Below are the code and all the weights of a small trained network. Each question names an input and a target symbol and asks about switching units off, where a switched-off unit gives its printed mean instead of its output.

import numpy as np


def w(rows, s, z=0):
    codes = np.array(rows[::2]) - 128.0
    scale = np.full(codes.shape[1], s)
    scale[-1] = z or s
    return codes * scale


def norm(h):
    return h / np.sqrt((h * h).mean(-1, keepdims=True) + 1e-5)


def f(y):
    return np.maximum(y, 0)


def softmax(a):
    e = np.exp(a - a.max(-1, keepdims=True))
    return e / e.sum(-1, keepdims=True)


def log_softmax(a):
    a = a - a.max(-1, keepdims=True)
    return a - np.log(np.exp(a).sum(-1, keepdims=True))


def net(x, mask):
    ids = ['ΓΔΨΩαβεζηθλξπτφ'.index(c) for c in x.split()]
    T = len(ids)
    res = E[ids] + P[:T]
    u = 0
    for l in range(2):
        r = norm(res)
        for j in range(3):
            rows = slice(2 * j, 2 * j + 2)
            q, k, v = (r @ M[l][rows].T for M in (Q, K, V))
            z = softmax(np.where(np.tri(T) > 0, q @ k.T / 2**0.5, -1e9)) @ v
            o = O[l][rows]
            res = res + np.where(mask[u + j], z, o[:, -1]) @ o[:, :-1]
        u += 3
        y = f(norm(res) @ A[l][:, :-1].T + A[l][:, -1])
        res = res + np.where(mask[u : u + 12], y, B[l][:, -1]) @ B[l][:, :-1]
        u += 12
    return log_softmax(norm(res)[-1] @ U[:, :-1].T + U[:, -1])


Q, K, V, O, A, B = {}, {}, {}, {}, {}, {}
E = w([
[40,118,122,114,166,154,110,143],'Γ',
[140,133,151,137,200,154,72,120],'Δ',
[155,112,56,165,95,131,128,93],'Ψ',
[148,162,181,105,104,168,89,116],'Ω',
[80,106,116,78,82,143,145,87],'α',
[186,136,107,173,122,154,193,119],'β',
[122,118,228,153,82,115,177,147],'ε',
[156,109,170,162,158,106,131,79],'ζ',
[85,119,80,117,164,108,173,182],'η',
[49,144,137,150,110,135,142,85],'θ',
[183,144,146,127,158,103,177,170],'λ',
[95,141,251,151,176,148,138,199],'ξ',
[109,132,108,170,186,116,182,95],'π',
[129,190,111,149,148,146,136,83],'τ',
[40,202,108,120,55,145,106,132],'φ',
],0.031)
P = w([
[51,64,224,254,61,227,136,147],'0',
[78,116,204,210,77,179,130,160],'1',
[86,134,182,194,92,167,113,160],'2',
[97,136,164,169,100,156,115,160],'3',
[103,143,152,148,112,150,115,155],'4',
[107,143,140,128,113,147,119,150],'5',
[112,145,129,111,116,136,120,145],'6',
[116,143,112,99,126,126,122,142],'7',
[117,147,99,80,126,124,126,133],'8',
[124,156,86,63,129,109,126,131],'9',
[120,165,89,45,134,107,133,128],'10',
],0.01)
Q[0] = w([
[122,133,99,134,125,127,110,126],'L0H1',
[141,97,117,131,121,135,118,150],'L0H1',
[199,101,94,178,4,154,159,128],'L0H2',
[226,164,163,141,154,115,145,194],'L0H2',
[149,91,133,136,162,137,144,91],'L0H3',
[83,122,127,125,144,139,128,75],'L0H3',
],0.034)
K[0] = w([
[131,126,114,134,116,126,107,121],'L0H1',
[113,102,163,178,110,155,146,142],'L0H1',
[188,99,118,163,5,198,147,93],'L0H2',
[216,120,209,152,188,179,176,188],'L0H2',
[173,109,131,141,136,154,125,117],'L0H3',
[95,107,120,113,168,110,135,58],'L0H3',
],0.03)
V[0] = w([
[64,126,148,200,149,79,158,72],'L0H1',
[116,51,170,99,144,75,102,132],'L0H1',
[175,137,90,100,88,90,128,141],'L0H2',
[18,187,38,49,196,83,131,133],'L0H2',
[193,2,5,207,129,63,26,87],'L0H3',
[81,65,124,179,70,216,168,234],'L0H3',
],0.0097)
O[0] = w([
[106,201,192,147,114,73,192,138,254],'L0H1',
[99,27,68,152,150,109,115,175,38],'L0H1',
[184,90,109,122,88,100,148,123,58],'L0H2',
[36,142,83,208,143,198,164,164,153],'L0H2',
[75,180,3,142,126,38,65,123,12],'L0H3',
[161,118,120,104,132,214,168,173,201],'L0H3',
],0.0061,0.0075)
A[0] = w([
[8,48,252,164,108,25,125,130,122],'L0N1',
[77,34,201,12,99,193,96,28,145],'L0N2',
[194,150,114,194,86,116,108,45,237],'L0N3',
[100,88,108,49,153,239,146,17,146],'L0N4',
[137,125,139,213,241,96,18,107,112],'L0N5',
[56,60,114,40,144,106,234,96,196],'L0N6',
[119,126,63,131,153,143,187,45,146],'L0N7',
[182,53,136,237,94,182,107,117,6],'L0N8',
[130,86,119,97,124,98,89,60,185],'L0N9',
[17,96,176,42,21,79,152,90,77],'L0N10',
[90,102,125,196,22,111,234,181,16],'L0N11',
[109,207,174,109,181,72,111,55,3],'L0N12',
],0.012,0.0022)
B[0] = w([
[82,31,108,81,250,188,213,107,229],'L0N1',
[199,119,193,188,127,172,57,173,190],'L0N2',
[36,54,193,71,149,62,126,134,211],'L0N3',
[87,158,124,184,127,66,40,121,190],'L0N4',
[183,122,147,196,179,97,33,136,184],'L0N5',
[189,183,80,145,164,154,106,113,218],'L0N6',
[176,202,130,173,103,84,123,163,237],'L0N7',
[90,137,138,191,93,68,144,140,155],'L0N8',
[78,62,86,110,126,104,161,133,149],'L0N9',
[179,80,75,122,85,150,78,74,174],'L0N10',
[175,92,154,232,96,171,102,149,255],'L0N11',
[131,123,189,189,117,168,161,37,212],'L0N12',
],0.015,0.0077)
Q[1] = w([
[183,168,145,175,252,164,140,135],'L1H1',
[63,173,74,61,150,188,56,107],'L1H1',
[138,129,134,94,105,127,119,157],'L1H2',
[158,108,98,115,134,126,141,82],'L1H2',
[175,152,142,121,98,92,132,139],'L1H3',
[104,113,131,115,104,165,98,112],'L1H3',
],0.031)
K[1] = w([
[252,175,166,75,169,164,181,151],'L1H1',
[105,136,45,16,159,170,61,66],'L1H1',
[124,113,186,146,131,112,121,176],'L1H2',
[160,125,103,103,129,141,143,105],'L1H2',
[151,137,143,119,108,91,121,136],'L1H3',
[137,99,135,97,83,167,87,108],'L1H3',
],0.029)
V[1] = w([
[141,155,51,37,121,70,140,123],'L1H1',
[162,161,126,76,159,164,139,148],'L1H1',
[70,180,197,99,180,101,103,175],'L1H2',
[56,90,116,92,120,198,116,28],'L1H2',
[114,255,161,150,101,62,104,107],'L1H3',
[207,148,48,186,170,31,64,187],'L1H3',
],0.016)
O[1] = w([
[189,116,182,224,120,120,151,133,5],'L1H1',
[43,114,112,156,124,63,117,149,139],'L1H1',
[64,213,121,129,136,98,172,159,129],'L1H2',
[92,107,166,123,85,164,24,124,110],'L1H2',
[145,1,97,111,159,212,164,163,119],'L1H3',
[92,135,212,59,120,187,151,80,110],'L1H3',
],0.0085,0.021)
A[1] = w([
[115,103,152,118,120,156,123,145,174],'L1N1',
[145,101,137,129,97,126,175,155,73],'L1N2',
[165,151,127,120,66,125,78,133,103],'L1N3',
[170,150,136,114,130,102,59,122,29],'L1N4',
[141,131,39,4,115,97,147,99,123],'L1N5',
[133,120,135,110,109,103,137,123,90],'L1N6',
[99,151,157,120,105,120,135,99,63],'L1N7',
[147,88,149,120,88,127,137,136,121],'L1N8',
[128,134,109,148,101,124,83,85,68],'L1N9',
[133,125,83,143,113,125,134,156,2],'L1N10',
[152,139,131,162,148,104,118,132,155],'L1N11',
[128,114,115,96,133,163,141,118,145],'L1N12',
],0.033,0.0059)
B[1] = w([
[130,138,127,94,105,101,126,135,191],'L1N1',
[112,126,112,191,107,86,106,116,248],'L1N2',
[68,112,73,82,114,110,156,80,174],'L1N3',
[166,168,108,144,191,132,149,140,176],'L1N4',
[227,58,189,4,108,180,138,127,224],'L1N5',
[135,111,123,133,143,153,115,155,184],'L1N6',
[154,164,119,163,112,126,133,104,164],'L1N7',
[148,147,99,139,123,93,150,151,209],'L1N8',
[133,118,167,182,126,140,149,139,207],'L1N9',
[165,162,105,134,122,167,144,160,141],'L1N10',
[134,120,117,98,91,102,119,136,255],'L1N11',
[120,120,125,153,109,98,130,140,165],'L1N12',
],0.038,0.0088)
U = w([
[119,108,105,157,92,39,125,160,137],'Γ',
[174,92,147,105,114,129,182,117,252],'Δ',
[134,145,97,138,120,161,149,199,96],'Ψ',
[119,140,113,132,137,117,146,122,113],'Ω',
[87,82,138,121,168,81,118,88,148],'α',
[113,123,124,133,138,117,143,134,63],'β',
[151,91,48,142,130,141,73,78,68],'ε',
[115,205,177,123,94,115,138,88,132],'ζ',
[101,91,133,167,183,139,250,134,116],'η',
[85,137,185,121,154,97,194,184,103],'θ',
[57,138,114,119,144,125,76,160,188],'λ',
[166,151,132,138,201,98,92,143,80],'ξ',
[71,106,94,109,74,134,150,103,152],'π',
[107,81,169,182,110,167,116,148,112],'τ',
[119,161,92,77,149,83,136,109,151],'φ',
],0.012,0.0041)

Each question gives the input, a string of symbols that net reads in full, and the target symbol t.
The units are the heads (2 rows each of Q, K, V and O) and the neurons (one row each of A and B). Each row of codes is followed by its name. A weight is (code - 128) times the scale printed after its matrix; where a second scale follows, it is the last column's (O, A, B and U).
mask holds one flag per unit, layer by layer, with each layer's heads first. A switched-off unit (its flag False) gives its mean, the last column of its rows in O or B, instead of its output. The means were averaged over made-up inputs and are rounded, as every weight is.
A unit's drop is (log p(t) with every unit on - log p(t) with that unit switched off) / (log p(t) with every unit on - log p(t) with every unit switched off).
The circuit of an input: a set's keep is (log p(t) with only the set's units on - log p(t) with every unit switched off) / (log p(t) with every unit on - log p(t) with every unit switched off). Starting from the 12 units with the biggest drops (on a tie, the unit counted first), units are removed one at a time, each time the one whose removal leaves the highest keep (on an exact tie, the one counted first), for as long as the keep stays at least 0.8.
circuit, biggest first: the units of the circuit, biggest drop first
unit that matters most: the unit with the biggest drop
top k neurons: the k neurons with the biggest drops, biggest first
top k neurons in layer l: the k neurons of layer l with the biggest drops, biggest first
heads that matter: for each layer, one digit per head in row order, 1 if its drop is at least 0.15 and else 0, layers parted by /
input π λ π π π θ θ ξ π, target τ: unit that matters most -> L1H2
input β Ψ Ψ η π θ π, target τ: circuit, biggest first -> L1H2, L0N10, L0H2
input λ Ψ η π Ψ Ω, target φ: top 3 neurons -> L1N3, L0N2, L1N4
input Ψ β π π τ ξ θ, target τ: circuit, biggest first -> L1N9, L0N10
input β λ π λ π π τ τ β π, target ζ: heads that matter -> 100 / 000
input π θ θ π λ Ψ λ π π η, target Ψ: circuit, biggest first -> L0H2, L1N10
input λ Δ Δ β, target Γ: top 2 neurons -> L0N8, L1N2
input φ λ λ φ π, target η: top 2 neurons -> L0N2, L1N5
input β θ η Ω θ π ε, target Γ: heads that matter -> 001 / 000
input ζ λ β Ψ π, target η: top 3 neurons -> L1N5, L1N2, L0N7
input π Ω λ π ε π λ Ψ λ π, target Γ: heads that matter -> 111 / 100
input ξ ε π λ θ π α Δ π, target ε: heads that matter -> 111 / 011
input π π φ, target π: heads that matter -> 000 / 000
input Ψ η λ α φ λ ε, target Γ: top 2 neurons -> L1N5, L0N1
input θ Ψ φ π τ π η Ψ η α, target ε: circuit, biggest first -> L0N10
input π π α α λ Ω, target φ: top 3 neurons -> L1N3, L1N4, L0N2
input Γ π η τ λ π ε Ψ θ, target τ: heads that matter -> 011 / 000
input π λ π, target Γ: circuit, biggest first -> L1N5, L1N11
input θ π ε λ Δ ζ, target α: heads that matter -> 001 / 000
input β Ψ θ η Ψ τ Ψ π β λ Γ, target λ: heads that matter -> 011 / 000
input θ θ Ψ Γ θ λ λ α, target ε: top 2 neurons in layer 1 -> L1N3, L1N4
input ζ λ Ψ, target Γ: unit that matters most -> L0N3
input β Ω π λ, target Γ: heads that matter -> 000 / 100
input Ω β τ π π π η π φ, target π: heads that matter -> 010 / 000
input π π λ ξ π η φ Ψ, target Γ: top 2 neurons -> L0N3, L1N2
input π θ λ, target Γ: top 2 neurons in layer 0 -> L0N4, L0N7
input τ π π τ Ψ π ξ π π Γ, target λ: heads that matter -> 010 / 010
input τ η Ψ π λ π π π τ π, target ζ: unit that matters most -> L0H1
input λ ε τ π λ λ η, target Ψ: top 2 neurons -> L1N10, L0N6
